kagobemi: [ 287   14  -76  -96  117 -144  304  239  -52  -18   54 -247  132 -173
  -40  134   63  -62  195  122 -100  -87 -313   21 -277    1  395   55]
fesasito: [ 265   23 -205 -364  149 -299  471  445 -392   -8  -73   13  448 -293
 -264  193   89 -294  582 -426  -27 -271 -264 -102 -369  187  172  266]
kagobemi: [ -50   65 -159 -224  233 -335  -41 -181  271  108 -439 -216  160  167
  247  521  -13 -119  354 -300  -38   63  -52 -271    3 -114  -63  299]
fesasito: [ -92   77  -30  170  -65  -19  218  103 -175   88  161  -11 -143 -269
 -138  -81 -112   44 -257  142   21  177  -37  151 -105   59  186   75]
tamledez: [ 251  -58  141 -383   -8  -89 -104  187 -174   80  -58   67  203 -186
   -2  109   80 -237  334 -304  -37 -161   31   91    6  118  -99  255]
fotmek: [  10  172 -125  -99  -31 -135  167  137  139   19 -222 -404  147  202
    5  138  -61   91   66   48   64  244 -150 -160  -92 -164  268   93]
fesasito: [  78  -26  484 -338 -326  -97 -359   -2  427  100 -522 -429  -66  295
  303  177 -128  187  294  449 -153  189   39  -45  472 -292  108 -296]
fotmek: [-372  168 -316  126  117 -133 -184 -257  261  -72 -265 -110 -111  453
  324   75 -157   65 -228 -294  392   67   51 -121  160 -277 -279  302]
kagobemi: [ 520  -41  198 -344  -91  227 -203   -2   62    7  286   46  112 -376
  179 -186  130 -158  459 -175 -447   -5   26  161  104   -1  -61  275]
kagobemi: [-479  118  114  143   58  -26  -99  226  318 -219 -541 -172 -139  576
  315  233 -236  198 -311  390  373  -66  150 -236  362 -295  294 -354]
fesasito: [  65  -57   68    5  -18  113   94  122  -65  -96   68   83   44    1
 -115  -67   15   26   84  100  -47 -127   -8  -22  -10   51   75 -183]
fotmek: [ 260   -1 -167 -129  192 -396  299  139 -454  312  164   -4   77 -650
 -184  382   29 -239  105 -372   82   85 -224  240 -596  295  106  422]
fotmek: [ 261 -247  420  189   67  187  289  316 -332  110  371  151 -100 -509
 -431  201  119   29 -231  666 -244  -55  -10  201 -364  427  577 -561]
fotmek: [-212   67 -173  174   18  175  -40 -283  258 -129   -4   59  -20  278
   70 -166  -15  103  -29  -48 -102   83  100 -226  176 -136 -176  -21]
tamledez: [ -42   77  -78   79  157   71  -77 -107  189   -9  -22 -104  -55  162
  150  227  -66   68 -147  -67  122  161   70  -64  -49  -84   39  152]
kagobemi: [ 307 -165  266  -55   39    5    2   93 -133  101  205   72  -82 -438
  -16  113   89  -87   80  231 -223 -109  -61  229 -131  178  196 -134]
tamledez: [ 162   -8  283 -142 -324  -58  -95   86    1  161  -59 -289 -140  -41
  -21  -25 -143  170    1  286   44  235  -74  239   77  -87   92  -82]
tamledez: [  46   60  168 -232 -155  -84   35  245   50   14 -288 -200  101   74
   24  127 -112   72  249  106    3  106  -11  -84   99  -99  185 -123]
fesasito: [-221  -68  -14  590  259  698  -71 -173  288 -454  280  384 -237  487
   55   -5  -94  402 -390  260  196  -67  323 -266  -11  -48   21 -704]
kagobemi: [ -26  -63  122  359  125  103  330  397 -317 -110  275  164 -271 -307
 -157  101 -153  138 -405  443  252 -142  -59  229 -302  164  486 -417]
fesasito: [-116  -21  119  129    6  122 -225  -68  107  -60   26   98 -203   51
  206  -59  -50   50 -240  133   76  -44  142   88  191  -68  -47  -94]
kagobemi: [-309  158 -216  254   32  172  160  180   77 -312 -101   -7    8  476
  -15 -107 -159  248 -237   45  389    6   48 -245   -5 -179  122 -280]
kagobemi: [ -87   88 -132    9    5   82   -6 -116  214  -91 -115 -107   64  329
   46   10  -64  112   76  -98   41  111   29 -200   79 -152  -79   50]
tamledez: [-267  120   90  -18 -231   72 -193   -7  171  -61 -194  -98 -165  303
  175 -209 -243  110 -151   56  170   68  142   60  478 -256 -147  187]
kagobemi: [-497   91 -362  323  346 -510  397  130 -229   92 -290  -70 -101   55
 -111  487 -146  -41 -470  -13  535  -65 -163  -72 -360   87  232   67]
tamledez: [-243   79  -74  149  166   71 -107 -108  341 -129 -263 -152  -74  530
  201  295 -139  192 -190   65  276   87  106 -233   89 -202   43  -93]
tamledez: [-135   41 -329  -51   -9 -226   14 -326   56  104 -143 -109  174  256
 -120  -73  112  -82   91 -333   -5   54 -107 -168  -18  -30 -359  296]
kagobemi: [-147  -46 -142  187   81 -178  -20 -272 -322  318  296  220 -166 -439
 -173  -66  106 -248 -452 -220    3   60   40  306 -158  286 -268  479]
tamledez: [-149   40    3   59  187   98 -167    7  223 -139 -177  -25  -34  355
  230  230  -64   49 -160  -10  231  -64  146 -133  114 -121   35   -9]
fesasito: [-122   94 -247   43  138 -113 -168 -193  -72  112  129  112  -33 -176
  167  -97   96 -249 -276 -420   80   23   69  133   -9   34 -262  580]
kagobemi: [ 322 -187 -165  130  298   34   71 -255 -318  146  551  321  -43 -474
 -206  153  179 -167  -36 -362  -31  -98  -74  243 -544  368 -227  235]
fesasito: [ -42  -17 -133  -48  110 -255  275  134 -210   60 -106   19  157 -116
 -196  158   55 -137  121  -99   13 -129 -136  -81 -202  141   87   36]
tamledez: [-149   61 -211   26  208  -20   40 -102  294 -188 -308  -64  129  454
  152  278  -53  113  222 -146  117  -32    4 -402  -10 -170  -28 -161]
fesasito: [  81   15   68 -253   61 -159  118  181  104   11 -359 -197  233  126
    2  378  -10   -9  392   17  -70   15  -59 -254  -44  -32  220 -119]
fesasito: [ 614  -75  -91 -556  172 -101   63  133 -151   70   72  -35  579 -223
 -133  187  368 -376  721 -566 -306 -181 -166 -113 -347  210  -48  382]
fotmek: [-413  110  -10  129 -189  -53 -200 -259  333  -23 -305 -180 -274  428
  247 -127 -266  203 -207  157  161  138   76  -26  481 -335 -209   67]
fesasito: [  74   14  -21  219   78  136  274  137  -89  -70  198   17 -116 -125
 -127  150 -147  217  -83  172  114  137  -58   19 -321   51  285 -276]
fotmek: [-498  263 -578  153  168 -414  242   92 -250   13 -245  -34   38  203
  -37  118 -186  -65 -353 -557  697   47  -81  -76 -236  -61 -160  468]
fotmek: [  67 -136   -5   36  490  -69  278  112  -77   14  -78  137  147  -93
 -154  734   67 -113  152  -25  -21 -179    8 -229 -401  284  292 -143]
fesasito: [-217  -72   88  423 -167  331   91 -126 -132  -43  385  296 -292 -117
 -276 -425  -63  169 -433  356  -98   47  140  148  107  121  -52 -280]
fotmek: [ 118  -53  -57 -125   39   19   99   60 -161  -36   89  172  179 -114
 -146  -64   94 -145  256 -239 -104 -180  -17  -35  -66  127 -112  101]
fotmek: [ 725 -114  177 -420   16   17   11   99 -100  126  277  -10  256 -620
   16   85  253 -214  658 -155 -534    6 -152  116 -283  175  141   90]
fotmek: [-246  118    2  205 -105  115   89  184   82 -160  -75  -95  -83  226
   13 -192 -104  189 -302  336  134   75   31  -86  127 -150  254 -287]
kagobemi: [ 117  -50   73 -116   82 -215  -32  -22 -140  230   63   42  -31 -473
   64  144   91 -253   30  -75 -193  -19  -35  196  -66  154   30  297]
fotmek: [-193   57  -32   83 -210   28 -184 -106    4  -36   24   65 -158   83
  106 -388  -74   53 -204  -36  128   15   66  128  258 -132 -262   55]
kagobemi: [   4   94   23  -99  -74  205 -236  -30  205 -117   -6    2   63  142
  225 -230   36  -24   42 -110 -100   43  151  -70  278 -159  -97  139]
tamledez: [ -29  -56  -58  167  139  -17   88   16  -42  -33   68   53   31  -32
  -71   24  163  -24 -169  167  -37  -89  -53  -74 -186  104  163 -267]
tamledez: [-149 -155  157  485   74  167  156   29 -276   49  394  294 -335 -335
 -272  -58   13   72 -622  498   11  -55   75  244 -184  293  230 -386]
fotmek: [-683  149 -232  329  167 -166   -5 -190  284  -36 -516 -121 -125  645
  105  372 -213  223 -432   58  448  200  155 -375   97 -182  -28 -176]
tamledez: [  63    7  -40  161  190  262  246  113   45 -191  164  118   32  -31
  -63  122  -36  104   79  101  -97  -14   29 -171 -173   42  271 -231]
tamledez: [-384  173 -174  122 -114  100   13  -89  300 -231 -236  -75  -36  484
  144 -269 -184  168  -22   29   67   31   65 -252  405 -324 -106    2]
fesasito: [-228   97   47  119   17  -38  134  334   58 -197 -248 -110 -137  207
  154  115 -256  175 -147  289  323  -89  -26  -48  105 -191  332 -266]
[ 406 -105  461 -242 -172   93 -119  325 -190   92  156   -4 -113 -408
   34   70  -85    5  128  191  -26   -5   23  377  -13   91  198  -77] : tamledez
[-465  -80    7  609   62  155  -55 -244   91  -98   88  182 -422  249
  -16  -89  -92  264 -709  483  232  -26  131   18   79   -6   -8 -516] : fesasito
[ 347  110  -60 -584 -103 -228  -88  169   96  -18 -268 -291  329   40
  254    6   15 -174  688 -441  -60  -75 -188  -40  113 -222  -96  447] : fotmek
[ 276  -17 -179 -149   32 -110  -80 -170 -172  144  257   56   79 -299
    0  -91  138 -192  140 -466  -34   11 -109  198 -227  101 -299  445] : fesasito
[-250   63 -210  240   38    6   -8 -273   24   15  127  140 -174  -57
   61 -173  -56   -8 -234 -125    6   68   53   38   75  -33 -216  212] : tamledez
[ 319 -152  -52  -21   87  -55  297  174 -601  136  533  340  104 -744
 -396 -174  237 -330   38 -193 -199 -258 -153  320 -421  444   20  219] : fesasito
[ 130   10  119 -205  -79  176 -122  102  239 -215 -127  -38  162  203
  188 -150   51   16  364   51 -202 -135   39 -181  274 -175   41 -166] : fotmek
[  69  -46 -172  182  288   71 -190 -354  265   -4   58  -97    3  304
  120  290  170  100 -203  -61  117  123    2 -157 -295   -9  -67 -126] : fesasito
[-194   19 -177  176 -175   -2   59 -259  149  -87  -41  -88  -76  329
  -77 -324  -54  194  -23  121    1   26 -118 -102  146 -174 -203 -162] : tamledez
[  56   47 -215  103  143 -150  -87  -64   14   -3   70 -166  -94   76
  189   61   26   15 -270 -110  341  -11 -170  144 -240  -93  -10  146] : fesasito
[  20  -81   53   -6   36 -286 -185 -207 -137  299   58   56 -182 -409
  111  118   70 -178 -164  -77  -30   43  -21  286  -78  136 -159  219] : fesasito
[-247   91 -192  197  136   58   33  -75  114 -105  -71    9  -33  282
   44   82  -78   97 -214  -70  214   60   74 -166  -21  -80  -18   -3] : kagobemi
[ 188   26  212 -361 -386   33  -62   76  -20   95  -28 -100  116 -139
  -71 -321  -25  -61  385  -28 -321   96    4  102  320  -60 -112  223] : fesasito
[ -46   93  -36 -205  -98   51   63  120  235 -209 -284 -176  200  412
   66 -117  -78   34  361  -20  -69 -125  -41 -250  328 -247   15   71] : fotmek
[ -43  115 -335    7  270 -197  245  181  -14 -135 -159 -107  198  139
   60  229   23  -49   82 -218  233 -108 -174 -222 -290  -59  188   41] : kagobemi
[-379  142  -41  243  -49   49  175  180   15 -123 -145  -38 -170  223
  -21   -1 -286  214 -316  209  305  101   74  -64  113 -132  187 -140] : kagobemi
[ 218   13 -114  -85  268  103 -129 -125  285 -108   12 -118  130  198
  244  230  111  -41  163 -185  -42  -42  -25 -149  -93 -100   19  167] : fotmek
[-181  -48  152  128  -98  -21  -25   79  -94   13  -32   87 -166  -46
  -34  -96  -55   39 -246  269   72  -71   58  109  129   35   53 -224] : tamledez

ravu-lus: [ -65   55 -153  -56 -126  126 -167  305   53  -48 -254  143 -182  -79
 -116 -120 -201 -200  -77   54   89  -66  -41 -116   79 -362   -5  -44]
mize-pup: [-101  -53  153 -338   42  -43 -344 -172  334  258   61  -36  -23   65
  -12  -37  150  -54   90  449   64  -11 -271  -84 -169  144   86  304]
kufof-tig: [-355  333  328  170  186  -31  -42  219  388  151  330  -91  201   86
  212 -117  145  172  -25 -112 -356  -61   -8 -306 -154   65  135  222]
mize-pup: [  80  -38  152 -242 -165 -406  114 -289 -130  -68  -94 -154 -148 -214
 -117  313 -202   19 -111   80   73  168    0 -283   17   19   56   29]
ravu-lus: [  50   22   62  130 -420 -120   15  195 -139    5 -209  218 -147 -237
  -38  368 -399  192  -40 -201  172  267  -10 -354  217  177   47  149]
bip-tafe: [-366  296  271  179  212  184 -221  346  286   29   68  181    8   70
  158 -152  142  126   83  -50 -163   -8 -157 -345  -18  -68   33  151]
ravu-lus: [ 124    9  159   -8 -165   44  -69   84   44   20 -339  267 -100    6
  269   64 -160   11  112  -45  173  -27  192  -75  -56   58 -159  -57]
tasu-bula: [ 183  -93 -122  220 -333  108   93  197 -220   27 -122  171   33   29
    3  195 -197   35  -31 -430  140   88  174   -5  112   -3 -202 -129]
kufof-tig: [-203  152    0  240  251  104  -64  228   28 -229   38   37 -121  -87
  -12  -94   27   89    8   49 -170    3 -265 -198  112 -308  189   54]
bip-tafe: [-184  -38   62  137  253 -130 -119   -3 -139 -276  -91  127 -217 -109
  297 -205    6   52  187  160   22  -40 -210 -137   -8  199   12  -23]
ravu-lus: [   0  -45   41   90 -174  219    1  187    2   28  -85  268    0  -57
 -189  270 -113  173  110 -156   84  279  -35  -30  244  -62  165  211]
bip-tafe: [ 123   13  -15  -18  194   19   51 -105  -68 -294 -246   41 -179 -131
   63  -54  -52  -33   57  236    8  -90   20  117   31 -305  133 -118]
ravu-lus: [  53  -38  -23  -35 -226 -153   52 -122  -52  210   30  -20  251  107
  201  -95    5 -111  -23 -321   33 -169  362  100 -184  454 -242 -173]
tasu-bula: [-122  286  418   17 -498   -9 -330  633  194  215 -345  450 -292 -168
  232  230 -543  137  -58  -89  318  217   99 -703   49    4 -205  303]
ravu-lus: [-129   -7 -302  -25  329  -12   79 -104  -51 -221  117 -290  -17   31
 -212 -298  218 -232 -113  116 -239 -198 -201  121   -2 -318   87 -247]
tasu-bula: [  31   84   37   87 -141  164 -182  297   75  -67 -333  268 -173  -64
   82   45 -212  -40   20  -40   95  -32   -9 -227   46 -369  -17   -8]
ravu-lus: [-100   45  378   -5  186 -102 -236 -201  111   22  118   49  140   25
  326  -35  161   61  170  -11  -73 -109   46 -168 -258  -36   65  144]
tasu-bula: [-184   70    7 -223  317 -206   -1 -197  -22 -212   88 -235 -125 -152
 -163 -179   84 -130  -79  328 -119  -53 -150  -51  -14 -231  188  -11]
tasu-bula: [-147  237  337  175 -277  136 -399  392  394  460  121  237  181  138
  311   70  -44  177   19 -207   21  -14    6 -418 -178  223 -120  355]
bip-tafe: [-135  -66  -79  135 -125  -86 -152  134 -131   22  166  -13   93  -17
   15  -61  -78 -104  -56 -309  -26  -53  -20 -193  -56 -124  -42   17]
kufof-tig: [-192   14 -121 -483  484 -216  191 -304 -209 -445 -101 -266 -357 -222
 -419 -280   97 -271  -96  560   -4   42 -139  151  159 -307  119 -230]
tasu-bula: [-285  147  -41  224  -14   57 -135  421  143  236  443 -148  205  189
   73 -253   64  -70 -179 -302 -189 -128  -15 -183 -149  -72 -174   67]
ravu-lus: [ 275  116  259   81 -618  276 -167  460  134  306 -250  414  -82 -103
  -79  594 -471  274  -56 -175  341  357  149 -295  189 -240  -23  396]
kufof-tig: [   3   97  375 -379  107 -339  220 -488  189  206   97 -180  151   39
  192   12  176  120   62  253  -27   17  302  157 -203  751  -29   61]
kufof-tig: [-253  257  258  -53   60  -36 -115  126  253  175  157    4  225   66
  198 -238   70  -70  -29 -156 -152 -180  292 -118 -215    4  -22   63]
bip-tafe: [ -21 -153 -359 -606  496 -417  565 -323 -580 -754 -226 -464 -634 -333
 -516 -351 -168 -469 -254  644  116   67   70  393  243 -545  -61 -554]
bip-tafe: [ 283  -60   72  147  -22  264  296  -79 -238 -290 -366  274 -239 -104
 -319  618  -29  380  141  -53  142  490 -201  -34  470 -146  109  -38]
tasu-bula: [-109   90  144   43 -158   73 -119  134   54   67  -64  208  -31 -106
 -154  254  -79  182   42  -87   57  244 -156 -295  185   57  138  233]
tasu-bula: [  -1   87  -45 -239  -61  -74   63  -82  -49   38  -17  -93   14  -80
 -237  -23  -36 -126 -153   40   53    7  149   55   47  -35  -19  -69]
mize-pup: [ 454 -146   38 -249 -401   43   55 -459   21  156 -489  234   69  -46
 -121  485  -49   85  140    6  243  109  158  149   88  315   79  -30]
bip-tafe: [-309  129  133   22   -8 -244  -78  113 -123  -36  248  -73  123 -128
   20 -140  -99 -103 -118 -326 -103  -42  182 -290  -80 -156   16   37]
kufof-tig: [-246  323  670  137   55  166 -384  129  478  295   59  383  213   73
  403  127  174  381  281  -69  -74   69  -12 -406 -147  295  145  467]
ravu-lus: [  29   43  255  178  321  211   -4  -33   48 -253  -53  130 -180  -45
  -39  298  141  340  188  207  -70  254 -369 -151  175 -349  252  189]
mize-pup: [-289   56   60  170  312  -14  -50  -45   75   -1  469 -176  196   47
  -51  -95  294  139   37  -34 -289   23 -271  -72  -24   46  233  201]
bip-tafe: [ 280 -315 -241 -359  -62 -323   77 -521 -263 -151 -237 -156 -186 -171
  -81    4 -111 -211    9  390  217  -70   -3  286  -30  180   32 -160]
kufof-tig: [-104  151  -47  -30  -20   40   84  110  126  120  112 -111  122   72
 -135  -79   61  -58 -142 -112 -129  -42   85   -4    3   -5  -29  -51]
mize-pup: [-339  158 -103  154  278  128    8  187   36 -129  152  -31   63   40
 -128 -269  205  -43  -20 -127 -248  -62 -151  -63   91 -122   90  -86]
ravu-lus: [ 211 -140  106 -105   60   75 -130 -157   64  -13 -182   60 -165   91
  123  121   62   13  126  284  147    8 -154   16  -95 -143 -100   10]
ravu-lus: [  53   65  121  432  -48  205   48  206  126   90  134  119  137  102
  157  256   42  364   90 -250 -139  127 -113 -111   63  102   92  187]
kufof-tig: [ -36  -76 -127  -82 -192 -167 -237  -30   -8  295  230 -131  209   96
  156 -262    1 -238 -107 -105   70 -259  139   47 -280  277 -224   -9]
bip-tafe: [ -12  103  114   95 -250  103 -122  202   72  107 -120  181  -32  -26
  -98  285 -111  125  -34 -197   57  169 -113 -367  117  -87  -12  116]
kufof-tig: [-533  254  146  403  428  237 -268  465  245 -102  408   -8   20   82
  -14 -181  257  155   22  -89 -385   29 -520 -465   35 -483  218  259]
kufof-tig: [  31 -163  -74  196 -231  307 -142  221   97   44 -431  486  -28  140
  203   45  -39   21  305 -251  118   -2  -45  -22   76  216  -87  -70]
kufof-tig: [  51   25   15   13    6  122 -123   46  -99  -16   67   41   -4  -50
 -148   80   -9   15  -48   -6   90   68  -37  -15   64 -314   18   83]
bip-tafe: [-296  253   87  -74  150  -53   12  174  142   46  177 -148   29   43
  -61 -224   87  -88 -160  -19 -162  -57   34 -172  -51  -72  -76  -37]
mize-pup: [-124  104  -46  240   91  154   28  233   31   93  398 -137  213  141
  -79  -72  139   50 -121 -267 -193  -11  -16    2  -10 -193  -28   46]
bip-tafe: [-214  273  267  300 -164  188 -183  455  486  404  240   97  220  202
  192  109   48  257  -19 -265 -211   40 -107 -407  -97  149    5  334]
mize-pup: [ 172 -172   18 -258 -175 -226  -38 -137    6  219  143 -232    7   75
   84   10 -110 -160 -119  143  147  -61  146   86 -249   20 -216   47]
kufof-tig: [-138  -59 -101 -419 -279 -310 -101    5  106  457  372 -347  327  163
   22 -408  -73 -507 -279 -181   18 -320  510  150 -421   97 -318  -56]
tasu-bula: [ 128  190  171  157 -342  307 -186  246  260  278 -223  330  130   85
   66  286  -63  163   26 -274   64   37   80 -234   29  -28  -42  117]
mize-pup: [ 223 -223   13   -4  -54  -39  -58 -156  -15   50  -28  -25  -42  102
  193  104    2    9   91  105  104  -31  -63   71 -147   40 -116   11]
mize-pup: [ 737 -256  -18 -301 -673  198  -16 -255  -20  276 -701  435 -121  -61
  -60  594 -330  108  150  194  606  210  263  331  148  353 -105   67]
mize-pup: [-122 -152 -589   16   91    5  218  163 -373 -423 -167 -122 -194  -70
 -342 -353  -99 -438 -160 -175  -72 -145  -23  159  198 -489  -72 -514]
mize-pup: [ -34  -36  -13 -479   20 -434  130 -258 -160 -160 -131 -213 -267 -260
 -150 -106 -216 -227 -140  392  142   23  122   25    0   41   13  -82]
kufof-tig: [ 480  -61   93  102 -536  338   69   77   23  174 -477  454   41   11
  -29  598 -245  243  125 -296  282  239  256   57  201   16  -30   55]
bip-tafe: [-267  211  -13  162  341   99   37  213  254  -47  197 -185  -10  152
   24 -241  238   17  -74   82 -329 -111 -257 -134  -43 -140   21  -51]
tasu-bula: [ 177  -80 -106 -177   -9  -57   79 -317 -124 -176 -273  -11 -179 -171
 -282  228  -18   14    6  252   89  118 -192   25  187  -43  177  -63]
ravu-lus: [-120  122  102  141  341  133   -8   25  210   88  370 -142  206  185
  157 -212  308  104   40   71 -232 -123  -30  164 -150   33   49  101]
mize-pup: [ -26   28  254 -155  173 -377  176 -439 -105 -143  -16  -61  -42 -205
  157   54   25  184  122  238    2   87   82   28  -10  553  164   59]
bip-tafe: [  -5  168  358  185 -157    0   48  110   77   39  -59  208   18 -110
   81  404 -137  367   68 -207  -16  269   27 -344  125  112  140  242]
kufof-tig: [  38  157  283   67   20  264 -166  -10   97  166   39  248  152   51
   14  189  172  262  127  -51   90  140   15  -20   56  125   21  211]
mize-pup: [-176 -106 -222  182   56  128 -133  229   15   54  297  -97   95  146
  -86 -176  111 -107  -37 -152 -131  -65 -232  -14  -31 -204  -15   42]
tasu-bula: [-111  -37  223 -112  310 -361 -126 -322  -10 -119  231 -230 -119 -132
  180  -56   83   79   54  429  -57  -10 -260 -152 -173   98  163  211]
bip-tafe: [-159   -2 -252   48  321  177  180  300  -32 -214  104 -179 -205  130
 -199 -285   97 -153 -115  129 -124   -1 -184  136  111 -410 -132 -210]
tasu-bula: [ -40 -117 -119  106    3  226 -103  201   40   29   19  152   19   74
   11 -103    6  -17  122  -18   37    0  -57  163   43  -61   40   92]
ravu-lus: [-155   10  -39  476  218  353   47  166  186   82  272  106  335  295
  185 -115  375  231  225 -339 -315  -60 -122  164    0  263   90   41]
tasu-bula: [ 433 -104   76  161 -477   77  266  132 -180  -11 -502  347 -201  -34
  144  522 -380  255   75 -250  320  288  228  -47  208  244 -251 -114]
mize-pup: [  -2  -49   65 -185 -166  -41 -185  -76  156  231  -28   78   57   -5
   29   21  -31  -21   65  134  115    0   10    9  -78  268   47  197]
tasu-bula: [ -64  -44  125 -101 -164 -135 -167 -199  -55    9 -171  193  -95 -203
 -140  295  -53  162  125   77  144  246 -269 -303  167  350  193  217]
ravu-lus: [ -21  184  175  274  292  113  131   35   19 -220  -36   63  -80   -1
  133   84  139  281   85   20 -153   73 -143 -112   99  -33   72  -39]
[  98 -113  -92 -229  412 -106  261 -493 -246 -447 -181 -137 -202 -160
 -214  -29  157  -55   87  383  -23   32  -92  299  143 -160  206 -230] : bip-tafe
[-249   98 -136  100  283  144 -205  163   79 -163  -10   14 -123   11
  -55 -281  162  -99   12  155 -134 -130 -362 -137   39 -246   77  -54] : ravu-lus
[ 109  -32  111  120   34   76   69  -55  162  182  132  -13  269  250
  360  -83  159   52  113 -167 -102 -176  271  238 -247  217 -130  -41] : ravu-lus
[ 136  -20   30  -51  -50  137 -208   -9  310  376  152  -31  170  216
  222 -105  129    9   39  220   50 -171   25  225 -249  245  -93  184] : tasu-bula
[  79  -44 -291 -229  273   16  126 -178 -100 -241 -113 -225 -149   -3
 -215 -270  110 -301 -114  314  -31 -191  -19  311    6 -376  -24 -327] : bip-tafe
[-208 -184  -76 -368  365 -364 -136 -370  -41 -176  -29 -196 -124    4
  268 -590  159 -408  116  423   -7 -364  -10  175 -323  185  -89 -222] : ravu-lus
[ 254   67  -49   43  -41  179  389   53 -136 -237 -307   68 -121  -62
 -231  270 -132   68  -74 -137   10  156  208  125  260 -407   13 -243] : tasu-bula
[-402   52  111    3   47 -282 -159  -97 -110   34  268  -34  237  -44
   86 -226  123 -101   21 -350 -127  -96   68 -261 -131  290   -3    1] : tasu-bula
[  17  -65  -41   10 -291   20 -190  187   18  127 -144  178 -109  -45
   13   97 -204    0   11   -5  187   77 -101 -170   49  121  -63  127] : ravu-lus
[ 194  116   11  -57 -140  318  -94 -126  279  388   67   51  393  191
 -125  113  249   49   -8 -106  -31  -97  165  251  -64   90   48   82] : tasu-bula
[  37    2 -130 -141 -328   31 -199   92   35  265  -40   42  124   42
  -88  -64  -97 -225 -131 -157  138 -126  164  -14  -83   -5 -163  -32] : kufof-tig
[-109   39  202   49   83   68  -97  119   72  -95 -106  209 -123  -77
   93   55  -55  133  156   87   29  121  -89 -144   68  -72  127  171] : bip-tafe
[ 142   14  144  130 -209  107   24   38  147  256  132   17  136  102
  -41  389   17  275   -8 -138  -12  202  -80 -116   35  128   22  231] : kufof-tig
[-362  129   74  320   79  111 -212  237   86   93  312   42  217  137
   15  -63  232   87   18 -415 -236   -1 -250 -382  -20   -7   -3   89] : bip-tafe
[ -29  -35   90  -81  -56 -189 -111  -14    6    8  -88   42 -117  -71
  225  -75 -137  -38   44  141  105  -51   24 -104 -112  185  -61   51] : ravu-lus
[-144  233   11  171 -275  215 -103  262   41  168  -38  221  318   61
 -136   49   22  -56  -88 -685  -93  -55  238 -251   64 -145  -64 -109] : tasu-bula
[-175  190   98  181  188  110    9   31  140  -24  112  -30  176  118
    3  -31  260   62    3 -250 -285  -74  -75 -185  -28 -139   55  -82] : mize-pup
[-459  429  362  293  134   37 -180  475  210  -20  222  101  -44 -124
   24   48  -37  287  -66 -131 -223  178 -255 -654  109 -185  190  336] : mize-pup
[-243   80 -296  163  538   22  364  -22 -317 -540  186 -307  -98  -71
 -424 -201  243  -80 -148  -79 -348   27 -247   57  270 -518  154 -360] : mize-pup
[ -91  -61  151 -356  596 -596  226 -467 -252 -524   91 -475 -451 -265
   64 -201   -7  -98  -67  723  -50    3 -168  -13 -108 -196   84 -106] : mize-pup
[ 235 -169 -260 -218 -173  -82  136 -205 -253  -76 -295   -9  -31  -14
  -63  -90 -105 -303  -58  -78  185 -151  314  287  -19    8 -220 -388] : kufof-tig
[  30  123  171  246  -81  233  -78  194  370  327  147  108  249  212
  264   75  109  244   91 -123 -123  -38   36    7 -119  249   23  230] : bip-tafe
[  54   15  -22 -288  -84 -123   95 -148  -34   13 -116  -97  -76  -66
 -213   63  -56 -114 -117  116   84   52   80    9   43   -8  -45  -88] : mize-pup
